Below are the code and all the weights of a small trained network. Each question names an input and a target symbol and asks about switching units off, where a switched-off unit gives its printed mean instead of its output.

import numpy as np


def w(rows, s, z=0):
    codes = np.array(rows[::2]) - 128.0
    scale = np.full(codes.shape[1], s)
    scale[-1] = z or s
    return codes * scale


def f(y):
    return np.maximum(y, 0)


def softmax(a):
    e = np.exp(a - a.max(-1, keepdims=True))
    return e / e.sum(-1, keepdims=True)


def log_softmax(a):
    a = a - a.max(-1, keepdims=True)
    return a - np.log(np.exp(a).sum(-1, keepdims=True))


def net(x, mask):
    ids = ['βζθλμξσφψω'.index(c) for c in x.split()]
    T = len(ids)
    res = E[ids] + P[:T]
    q, k, v = (res @ M[0].T for M in (Q, K, V))
    z = softmax(np.where(np.tri(T) > 0, q @ k.T / 3**0.5, -1e9)) @ v
    res = res + np.where(mask[0], z, O[0][:, -1]) @ O[0][:, :-1]
    y = f(res @ A[0][:, :-1].T + A[0][:, -1])
    res = res + np.where(mask[1:13], y, B[0][:, -1]) @ B[0][:, :-1]
    return log_softmax(res[-1] @ U[:, :-1].T + U[:, -1])


Q, K, V, O, A, B = {}, {}, {}, {}, {}, {}
E = w([
[182,195,92,220,64,118],'β',
[103,90,120,110,155,146],'ζ',
[178,58,130,157,249,149],'θ',
[227,138,126,144,207,128],'λ',
[158,129,167,233,77,57],'μ',
[204,188,121,106,131,110],'ξ',
[115,162,62,186,198,125],'σ',
[44,51,123,117,140,177],'φ',
[136,203,116,228,80,162],'ψ',
[199,130,176,13,128,102],'ω',
],0.016)
P = w([
[187,102,17,84,3,132],'0',
[145,62,95,96,99,96],'1',
[152,81,103,115,110,91],'2',
[110,135,124,98,143,99],'3',
[116,144,129,112,139,119],'4',
[80,107,141,123,178,159],'5',
[106,141,137,141,165,157],'6',
[67,165,150,113,183,156],'7',
[116,150,141,125,156,153],'8',
[97,165,162,157,191,198],'9',
],0.011)
Q[0] = w([
[155,61,31,98,90,76],'H0',
[106,153,254,51,163,74],'H0',
[100,178,46,95,178,210],'H0',
],0.0086)
K[0] = w([
[209,68,5,108,109,149],'H0',
[120,67,210,62,161,119],'H0',
[108,177,130,117,199,169],'H0',
],0.011)
V[0] = w([
[79,147,55,83,166,142],'H0',
[119,248,116,109,86,77],'H0',
[56,96,170,127,91,103],'H0',
],0.013)
O[0] = w([
[118,111,45,165,116,68,25],'H0',
[47,167,128,78,160,33,125],'H0',
[163,1,246,156,118,42,1],'H0',
],0.0099,0.0042)
A[0] = w([
[75,162,179,142,126,135,105],'N0',
[137,122,102,201,94,100,255],'N1',
[13,202,124,163,13,116,120],'N2',
[90,58,196,124,151,112,101],'N3',
[158,107,185,2,137,176,180],'N4',
[116,97,217,127,157,90,10],'N5',
[146,190,172,216,100,128,119],'N6',
[51,82,129,117,123,128,126],'N7',
[220,180,72,91,84,164,148],'N8',
[145,122,131,241,80,129,240],'N9',
[197,123,227,98,95,91,48],'N10',
[125,136,93,186,186,97,194],'N11',
],0.009,0.0061)
B[0] = w([
[107,137,111,95,129,138,170],'N0',
[183,109,140,149,75,87,218],'N1',
[210,135,207,92,137,121,212],'N2',
[136,163,143,70,191,129,166],'N3',
[55,98,219,254,145,112,192],'N4',
[123,188,82,64,195,182,164],'N5',
[146,118,136,81,136,160,205],'N6',
[161,207,103,182,171,93,138],'N7',
[64,75,161,138,126,146,254],'N8',
[189,136,136,111,119,103,237],'N9',
[106,183,26,94,153,179,185],'N10',
[136,145,97,130,101,82,222],'N11',
],0.0092,0.0088)
U = w([
[216,111,219,142,66,53,163],'β',
[138,166,121,37,204,144,158],'ζ',
[102,106,119,137,175,107,119],'θ',
[144,115,143,157,83,254,2],'λ',
[88,134,120,142,179,105,87],'μ',
[62,149,84,128,126,215,111],'ξ',
[124,175,12,181,145,79,177],'σ',
[127,48,112,93,125,95,149],'φ',
[87,116,117,134,192,94,103],'ψ',
[68,99,217,202,171,90,213],'ω',
],0.0076,0.0046)

Each question gives the input, a string of symbols that net reads in full, and the target symbol t.
The units are the heads (3 rows each of Q, K, V and O) and the neurons (one row each of A and B). Each row of codes is followed by its name. A weight is (code - 128) times the scale printed after its matrix; where a second scale follows, it is the last column's (O, A, B and U).
mask holds one flag per unit, heads first, then neurons. A switched-off unit (its flag False) gives its mean, the last column of its rows in O or B, instead of its output. The means were averaged over made-up inputs and are rounded, as every weight is.
A unit's drop is (log p(t) with every unit on - log p(t) with that unit switched off) / (log p(t) with every unit on - log p(t) with every unit switched off).
The circuit of an input: a set's keep is (log p(t) with only the set's units on - log p(t) with every unit switched off) / (log p(t) with every unit on - log p(t) with every unit switched off). Starting from the 12 units with the biggest drops (on a tie, the unit counted first), units are removed one at a time, each time the one whose removal leaves the highest keep (on an exact tie, the one counted first), for as long as the keep stays at least 0.8.
units of the circuit, in order: the units of the circuit, biggest drop first
most important unit: the unit with the biggest drop
k most important neurons: the k neurons with the biggest drops, biggest first
input σ μ ξ, target σ: units of the circuit, in order	[H0]
input θ λ β ω λ β, target ζ: units of the circuit, in order	[H0; N2]
input μ λ φ, target ω: units of the circuit, in order	[N4; H0]
input μ μ μ θ μ ζ θ, target ω: units of the circuit, in order	[N4; H0; N10]
input β μ λ λ, target ω: 2 most important neurons	[N4; N8]
input μ μ θ ψ, target β: units of the circuit, in order	[N2; N10]
input θ λ ξ, target λ: units of the circuit, in order	[H0; N8]
input λ θ θ, target ξ: units of the circuit, in order	[H0; N8]
input β μ θ θ φ β ψ μ σ, target σ: units of the circuit, in order	[H0; N11]
input ω ζ μ λ θ λ σ λ, target ξ: 2 most important neurons	[N8; N2]
input θ σ σ φ, target σ: units of the circuit, in order	[H0; N7; N8]
input λ ω μ λ φ φ θ θ, target β: 2 most important neurons	[N9; N10]
input μ μ λ μ β μ μ θ β, target ζ: 3 most important neurons	[N4; N6; N0]
input μ ω ω β λ ψ, target β: most important neuron	[N2]
input λ μ θ, target ξ: units of the circuit, in order	[H0; N2]
input θ λ ψ ω μ λ μ ψ, target ζ: units of the circuit, in order	[N4; N2]
input φ θ σ λ μ φ μ ξ, target β: 2 most important neurons	[N10; N5]
input θ μ ω μ θ λ, target ω: 3 most important neurons	[N4; N10; N8]
input σ σ λ θ σ β β σ λ λ, target σ: 2 most important neurons	[N11; N2]
input μ μ φ ξ ω φ μ μ σ φ, target ω: most important unit	N10
input ω μ φ ζ λ μ ω φ μ β, target β: 3 most important neurons	[N2; N10; N5]
